Below are the code and all the weights of a small trained network. Each question names an input and a class and asks about switching units off, where a switched-off unit gives its printed mean instead of its output.

import numpy as np


def w(rows, s, z=0):
    codes = np.array(rows[::2]) - 128.0
    scale = np.full(codes.shape[1], s)
    scale[-1] = z or s
    return codes * scale


def norm(h):
    return h / np.sqrt((h * h).mean(-1, keepdims=True) + 1e-5)


def f(y):
    return np.maximum(y, 0)


def log_softmax(a):
    a = a - a.max(-1, keepdims=True)
    return a - np.log(np.exp(a).sum(-1, keepdims=True))


def net(x, mask):
    res = np.array(x, float).reshape(1, 4) / 4 @ E
    u = 0
    for l in range(3):
        y = f(norm(res) @ A[l][:, :-1].T + A[l][:, -1])
        res = res + np.where(mask[u : u + 10], y, B[l][:, -1]) @ B[l][:, :-1]
        u += 10
    return log_softmax(norm(res)[-1] @ U[:, :-1].T + U[:, -1])


A, B = {}, {}
E = w([
[214,111,39,117,245],'x0',
[207,252,242,131,186],'x1',
[56,156,183,16,224],'x2',
[178,4,209,174,185],'x3',
],0.0032)
A[0] = w([
[224,251,187,163,139,120],'0.n0',
[178,197,76,223,70,42],'0.n1',
[120,236,1,84,109,80],'0.n2',
[180,182,117,194,95,69],'0.n3',
[124,109,226,158,51,105],'0.n4',
[125,79,155,141,208,122],'0.n5',
[229,99,161,195,47,69],'0.n6',
[69,233,81,112,169,3],'0.n7',
[170,162,179,101,61,94],'0.n8',
[69,116,101,116,73,99],'0.n9',
],0.0068,0.0035)
B[0] = w([
[84,81,2,131,90,254],'0.n0',
[150,113,173,85,77,187],'0.n1',
[190,212,148,126,136,236],'0.n2',
[117,62,152,115,107,171],'0.n3',
[157,163,131,176,198,199],'0.n4',
[186,106,121,112,119,185],'0.n5',
[114,90,155,109,126,195],'0.n6',
[147,139,143,119,107,178],'0.n7',
[91,160,100,148,161,172],'0.n8',
[129,121,125,167,193,179],'0.n9',
],0.0082,0.0048)
A[1] = w([
[75,153,150,1,196,161],'1.n0',
[112,97,20,155,154,206],'1.n1',
[116,152,131,55,124,67],'1.n2',
[81,191,137,124,104,253],'1.n3',
[64,109,130,151,106,28],'1.n4',
[83,167,190,187,130,114],'1.n5',
[149,153,97,130,132,116],'1.n6',
[156,72,165,165,37,11],'1.n7',
[94,154,157,54,153,193],'1.n8',
[165,87,149,136,171,167],'1.n9',
],0.0096,0.0017)
B[1] = w([
[87,78,108,107,35,217],'1.n0',
[75,146,118,193,165,254],'1.n1',
[155,94,126,137,94,167],'1.n2',
[188,117,155,160,201,209],'1.n3',
[116,137,140,160,166,150],'1.n4',
[158,183,170,255,139,178],'1.n5',
[146,99,113,136,163,176],'1.n6',
[103,104,157,105,67,186],'1.n7',
[131,102,110,178,63,185],'1.n8',
[189,215,128,120,116,197],'1.n9',
],0.0077,0.0059)
A[2] = w([
[79,134,114,166,127,88],'2.n0',
[99,76,149,141,134,38],'2.n1',
[177,146,88,201,123,198],'2.n2',
[125,157,48,103,197,60],'2.n3',
[79,86,187,122,137,3],'2.n4',
[110,126,102,36,116,162],'2.n5',
[195,53,201,164,199,184],'2.n6',
[147,112,151,116,74,60],'2.n7',
[1,69,117,201,187,121],'2.n8',
[150,57,201,137,179,28],'2.n9',
],0.0077,0.0027)
B[2] = w([
[27,139,67,76,211,157],'2.n0',
[177,222,255,117,160,137],'2.n1',
[185,150,168,17,209,254],'2.n2',
[194,110,45,102,188,165],'2.n3',
[172,192,188,151,99,131],'2.n4',
[191,106,196,232,24,140],'2.n5',
[201,247,144,93,55,190],'2.n6',
[7,99,220,109,109,148],'2.n7',
[38,193,3,73,169,200],'2.n8',
[184,164,59,103,100,140],'2.n9',
],0.0051,0.0076)
U = w([
[196,218,161,58,108,161],'0',
[72,191,60,89,141,107],'1',
[163,190,145,141,148,201],'2',
[96,93,181,112,2,105],'3',
[130,105,189,97,171,3],'4',
],0.0097,0.0038)

Each question gives the input, the list of numbers given to net, and the class t.
The units are the neurons (one row each of A and B). Each row of codes is followed by its name. A weight is (code - 128) times the scale printed after its matrix; where a second scale follows, it is the last column's (A, B and U).
mask holds one flag per neuron, layer by layer. A switched-off neuron (its flag False) gives its mean, the last column of its row in B, instead of its output. The means were averaged over made-up inputs and are rounded, as every weight is.
A unit's drop is (log p(t) with every unit on - log p(t) with that unit switched off) / (log p(t) with every unit on - log p(t) with every unit switched off).
The circuit of an input: a set's keep is (log p(t) with only the set's units on - log p(t) with every unit switched off) / (log p(t) with every unit on - log p(t) with every unit switched off). Starting from the 12 units with the biggest drops (on a tie, the unit counted first), units are removed one at a time, each time the one whose removal leaves the highest keep (on an exact tie, the one counted first), for as long as the keep stays at least 0.8.
units of the circuit, in order: the units of the circuit, biggest drop first
unit that matters most: the unit with the biggest drop
top k neurons: the k neurons with the biggest drops, biggest first
top k neurons in layer l: the k neurons of layer l with the biggest drops, biggest first
drop of u: that unit's drop, to one decimal
input [3,-3,-4,3], class 3: top 2 neurons in layer 1 -> [1.n7 1.n3]
input [1,-7,8,-3], class 3: top 2 neurons -> [1.n0 0.n0]
input [1,8,-6,-5], class 1: top 3 neurons -> [0.n0 0.n8 1.n1]
input [3,-3,-3,-8], class 0: unit that matters most -> 0.n2
input [-8,-7,2,-7], class 2: top 4 neurons -> [0.n0 1.n3 1.n5 0.n2]
input [-7,7,2,2], class 1: units of the circuit, in order -> [0.n0 0.n2]
input [-7,-3,3,5], class 2: top 3 neurons -> [1.n5 0.n0 0.n4]
input [1,-4,-3,6], class 0: top 4 neurons -> [0.n0 1.n0 0.n1 2.n6]
input [8,-5,-2,8], class 0: units of the circuit, in order -> [0.n0 2.n6]
input [7,4,8,-5], class 3: units of the circuit, in order -> [1.n0 2.n5 2.n2]
input [1,6,-8,4], class 3: top 2 neurons -> [0.n1 1.n7]
input [1,-6,-6,-6], class 0: top 2 neurons in layer 0 -> [0.n2 0.n0]
input [-8,-3,6,6], class 2: top 3 neurons -> [0.n4 0.n0 1.n5]
input [-1,-8,3,8], class 0: top 3 neurons in layer 0 -> [0.n0 0.n5 0.n8]
input [-2,2,-8,-4], class 3: unit that matters most -> 0.n1
input [-7,0,4,-2], class 2: top 2 neurons -> [1.n5 0.n0]
input [6,8,4,3], class 1: top 2 neurons in layer 1 -> [1.n1 1.n3]
input [-2,2,-7,-5], class 3: top 2 neurons -> [0.n1 0.n3]
input [-6,6,-6,-5], class 1: top 2 neurons -> [0.n8 0.n0]
input [-8,-3,0,7], class 2: units of the circuit, in order -> [0.n4]
input [2,6,5,0], class 1: drop of 0.n0 -> 1.8
input [2,1,8,2], class 3: drop of 1.n0 -> 0.2
input [5,5,0,-2], class 1: drop of 0.n0 -> 1.2
input [3,-1,-8,-3], class 3: drop of 1.n7 -> 0.1
input [-8,-7,-2,-5], class 2: top 2 neurons in layer 0 -> [0.n0 0.n9]
